Below are the code and all the weights of a small trained network. Each question names an input and a class and asks about switching units off, where a switched-off unit gives its printed mean instead of its output.

import numpy as np


def w(rows, s, z=0):
    codes = np.array(rows[::2]) - 128.0
    scale = np.full(codes.shape[1], s)
    scale[-1] = z or s
    return codes * scale


def f(y):
    return y / 2 * (1 + np.tanh(0.7978845608 * (y + 0.044715 * y**3)))


def log_softmax(a):
    a = a - a.max(-1, keepdims=True)
    return a - np.log(np.exp(a).sum(-1, keepdims=True))


def net(x, mask):
    res = np.array(x, float).reshape(1, 6) / 4 @ E
    y = f(res @ A[0][:, :-1].T + A[0][:, -1])
    res = res + np.where(mask, y, B[0][:, -1]) @ B[0][:, :-1]
    return log_softmax(res[-1] @ U[:, :-1].T + U[:, -1])


A, B = {}, {}
E = w([
[180,76,93,215],'x0',
[162,253,128,145],'x1',
[20,168,159,169],'x2',
[75,137,34,78],'x3',
[182,132,182,81],'x4',
[140,199,85,145],'x5',
],0.0075)
A[0] = w([
[138,81,24,148,80],'N0',
[85,179,92,131,169],'N1',
[151,45,173,207,138],'N2',
[64,110,112,76,114],'N3',
[192,120,112,67,162],'N4',
[157,167,248,128,126],'N5',
[150,127,145,73,145],'N6',
[138,109,89,143,104],'N7',
[111,193,75,220,74],'N8',
[154,90,21,65,171],'N9',
[152,167,116,164,93],'N10',
[193,182,140,157,184],'N11',
[153,137,145,160,90],'N12',
[59,192,140,92,58],'N13',
[102,104,97,146,132],'N14',
[139,94,65,143,135],'N15',
[117,138,190,99,253],'N16',
[159,57,148,177,89],'N17',
],0.015,0.0035)
B[0] = w([
[30,55,121,139,217],'N0',
[145,217,116,127,196],'N1',
[207,69,141,209,254],'N2',
[207,97,162,142,204],'N3',
[160,145,96,48,191],'N4',
[27,57,235,124,212],'N5',
[175,120,116,86,165],'N6',
[103,110,105,144,154],'N7',
[98,195,10,167,214],'N8',
[116,8,57,111,237],'N9',
[74,159,129,157,155],'N10',
[5,149,184,112,196],'N11',
[97,121,154,151,145],'N12',
[218,211,149,106,208],'N13',
[109,112,162,138,167],'N14',
[90,86,94,146,187],'N15',
[189,91,156,71,199],'N16',
[186,143,154,197,213],'N17',
],0.023,0.0088)
U = w([
[66,202,13,147,131],'0',
[84,24,65,113,19],'1',
[102,81,162,74,181],'2',
[43,142,174,134,173],'3',
[173,94,141,208,244],'4',
[181,173,167,118,69],'5',
[109,94,81,1,57],'6',
],0.0084,0.0011)

Each question gives the input, the list of numbers given to net, and the class t.
The units are the neurons (one row each of A and B). Each row of codes is followed by its name. A weight is (code - 128) times the scale printed after its matrix; where a second scale follows, it is the last column's (A, B and U).
mask holds one flag per neuron, in row order. A switched-off neuron (its flag False) gives its mean, the last column of its row in B, instead of its output. The means were averaged over made-up inputs and are rounded, as every weight is.
A unit's drop is (log p(t) with every unit on - log p(t) with that unit switched off) / (log p(t) with every unit on - log p(t) with every unit switched off).
The circuit of an input: a set's keep is (log p(t) with only the set's units on - log p(t) with every unit switched off) / (log p(t) with every unit on - log p(t) with every unit switched off). Starting from the 12 units with the biggest drops (on a tie, the unit counted first), units are removed one at a time, each time the one whose removal leaves the highest keep (on an exact tie, the one counted first), for as long as the keep stays at least 0.8.
units of the circuit, in order: the units of the circuit, biggest drop first
top k neurons: the k neurons with the biggest drops, biggest first
drop when u is switched off: that unit's drop, to one decimal
input [-2,-1,2,-7,-4,7], class 0: units of the circuit, in order : (N8)
input [0,-3,-3,-3,5,5], class 2: units of the circuit, in order : (N8 N5 N11)
input [4,7,-2,5,4,-4], class 6: units of the circuit, in order : (N2 N4)
input [-4,7,8,2,4,3], class 5: top 2 neurons : (N13 N16)
input [8,1,1,4,5,5], class 0: top 2 neurons : (N8 N5)
input [-6,-1,1,5,8,2], class 6: top 4 neurons : (N2 N17 N4 N6)
input [-4,2,3,-5,7,-8], class 2: units of the circuit, in order : (N16 N5)
input [-5,-6,3,-2,7,8], class 2: units of the circuit, in order : (N5 N8)
input [-7,8,-4,7,6,4], class 6: top 2 neurons : (N9 N4)
input [-2,0,-7,-2,2,-8], class 6: top 2 neurons : (N4 N6)
input [-6,4,0,-6,7,6], class 3: top 2 neurons : (N11 N5)
input [-6,2,2,-2,-1,-7], class 5: top 4 neurons : (N9 N0 N13 N11)
input [-3,-2,-5,-2,7,-7], class 6: top 2 neurons : (N4 N6)
input [-3,5,-6,-5,-4,5], class 3: units of the circuit, in order : (N11)
input [3,4,-5,7,-4,8], class 0: top 2 neurons : (N8 N1)
input [5,4,-6,4,7,-1], class 6: top 2 neurons : (N4 N2)
input [-7,3,7,8,-1,6], class 5: top 2 neurons : (N13 N3)
input [-7,7,4,4,-4,-1], class 5: top 2 neurons : (N13 N3)
input [7,3,1,-2,7,1], class 3: drop when N11 is switched off : 0.4
input [-7,-1,6,-3,0,5], class 5: units of the circuit, in order : (N13)
input [-6,0,-6,-5,5,-7], class 2: drop when N8 is switched off : 0.1
input [-7,-3,1,-1,2,4], class 5: drop when N9 is switched off : 0.2
input [-8,3,-4,-7,7,-8], class 2: drop when N5 is switched off : 3.4
